Below is a small trained network, with its code and all its weights. Each question gives an input and a class and asks what happens when units are switched off, that is, made to give their printed mean instead of their output.

import numpy as np


def w(rows, s, z=0):
    codes = np.array(rows[::2]) - 128.0
    scale = np.full(codes.shape[1], s)
    scale[-1] = z or s
    return codes * scale


def norm(h):
    return h / np.sqrt((h * h).mean(-1, keepdims=True) + 1e-5)


def f(y):
    return np.maximum(y, 0)


def log_softmax(a):
    a = a - a.max(-1, keepdims=True)
    return a - np.log(np.exp(a).sum(-1, keepdims=True))


def net(x, mask):
    res = np.array(x, float).reshape(1, 6) / 4 @ E
    u = 0
    for l in range(2):
        y = f(norm(res) @ A[l][:, :-1].T + A[l][:, -1])
        res = res + np.where(mask[u : u + 3], y, B[l][:, -1]) @ B[l][:, :-1]
        u += 3
    return log_softmax(norm(res)[-1] @ U[:, :-1].T + U[:, -1])


A, B = {}, {}
E = w([
[141,106,158,191,119,70,208,103,119],'x0',
[55,97,173,80,89,134,122,182,111],'x1',
[71,112,98,86,170,90,204,71,21],'x2',
[151,28,68,181,121,83,184,178,142],'x3',
[134,175,136,126,173,242,97,164,144],'x4',
[117,61,149,2,206,129,172,108,67],'x5',
],0.0069)
A[0] = w([
[65,23,161,165,15,97,118,188,74,18],'0.n1',
[166,83,123,154,81,15,76,107,143,6],'0.n2',
[25,98,232,13,253,181,179,148,90,43],'0.n3',
],0.0056,0.0011)
B[0] = w([
[146,103,49,124,75,200,33,110,119,208],'0.n1',
[20,171,199,82,254,148,192,133,174,189],'0.n2',
[168,194,114,163,149,102,200,87,143,254],'0.n3',
],0.0096,0.0058)
A[1] = w([
[158,7,108,119,138,105,147,167,148,124],'1.n1',
[157,107,139,78,175,143,147,170,132,3],'1.n2',
[106,119,104,134,150,100,137,85,119,109],'1.n3',
],0.012,0.0034)
B[1] = w([
[64,133,148,152,113,190,83,174,218,254],'1.n1',
[143,122,168,124,195,4,120,97,106,170],'1.n2',
[112,110,102,104,134,97,171,116,144,253],'1.n3',
],0.013,0.0044)
U = w([
[161,107,120,67,180,90,251,98,80,1],'0',
[160,146,121,132,83,195,35,162,169,255],'1',
],0.011,0.00084)

Each question gives the input, the list of numbers given to net, and the class t.
The units are the neurons (one row each of A and B). Each row of codes is followed by its name. A weight is (code - 128) times the scale printed after its matrix; where a second scale follows, it is the last column's (A, B and U).
mask holds one flag per neuron, layer by layer. A switched-off neuron (its flag False) gives its mean, the last column of its row in B, instead of its output. The means were averaged over made-up inputs and are rounded, as every weight is.
A unit's drop is (log p(t) with every unit on - log p(t) with that unit switched off) / (log p(t) with every unit on - log p(t) with every unit switched off).
top k neurons: the k neurons with the biggest drops, biggest first
k most important neurons of layer l: the k neurons of layer l with the biggest drops, biggest first
drop when u is switched off: that unit's drop, to one decimal
input [-1,5,-8,-1,-3,7], class 0: top 2 neurons => (0.n3 1.n2)
input [-7,-2,4,3,5,0], class 0: top neuron => (0.n1)
input [2,8,2,-8,5,-1], class 0: top 3 neurons => (0.n3 1.n1 0.n1)
input [2,-3,-5,-1,-7,-1], class 0: top 2 neurons => (0.n2 1.n1)
input [-6,-1,3,4,-8,-2], class 1: top 2 neurons => (0.n3 0.n1)
input [-2,-1,0,1,-7,-4], class 0: top 2 neurons => (0.n2 1.n1)
input [6,2,8,7,4,-2], class 1: top 2 neurons => (1.n1 0.n3)
input [1,-8,3,5,4,2], class 1: top 3 neurons => (1.n1 0.n3 0.n2)
input [-5,-6,4,-8,6,1], class 0: top 2 neurons => (1.n1 0.n1)
input [-5,-8,-1,6,-1,7], class 1: top 2 neurons => (1.n1 0.n2)
input [0,6,8,-8,7,-4], class 0: top 2 neurons => (0.n3 1.n1)
input [2,-8,-2,-1,7,4], class 0: top 3 neurons => (1.n1 0.n1 1.n2)
input [-5,-3,5,5,1,-8], class 0: 2 most important neurons of layer 0 => (0.n1 0.n2)
input [-7,4,0,-8,6,5], class 0: most important neuron of layer 0 => (0.n3)
input [-2,1,4,7,-5,-5], class 1: 2 most important neurons of layer 0 => (0.n1 0.n3)
input [7,6,-3,8,7,4], class 1: drop when 1.n1 is switched off => 0.1
input [-2,5,4,-2,2,-2], class 0: drop when 1.n1 is switched off => 0.2
input [6,-1,-2,-2,8,2], class 0: drop when 0.n2 is switched off => -0.1
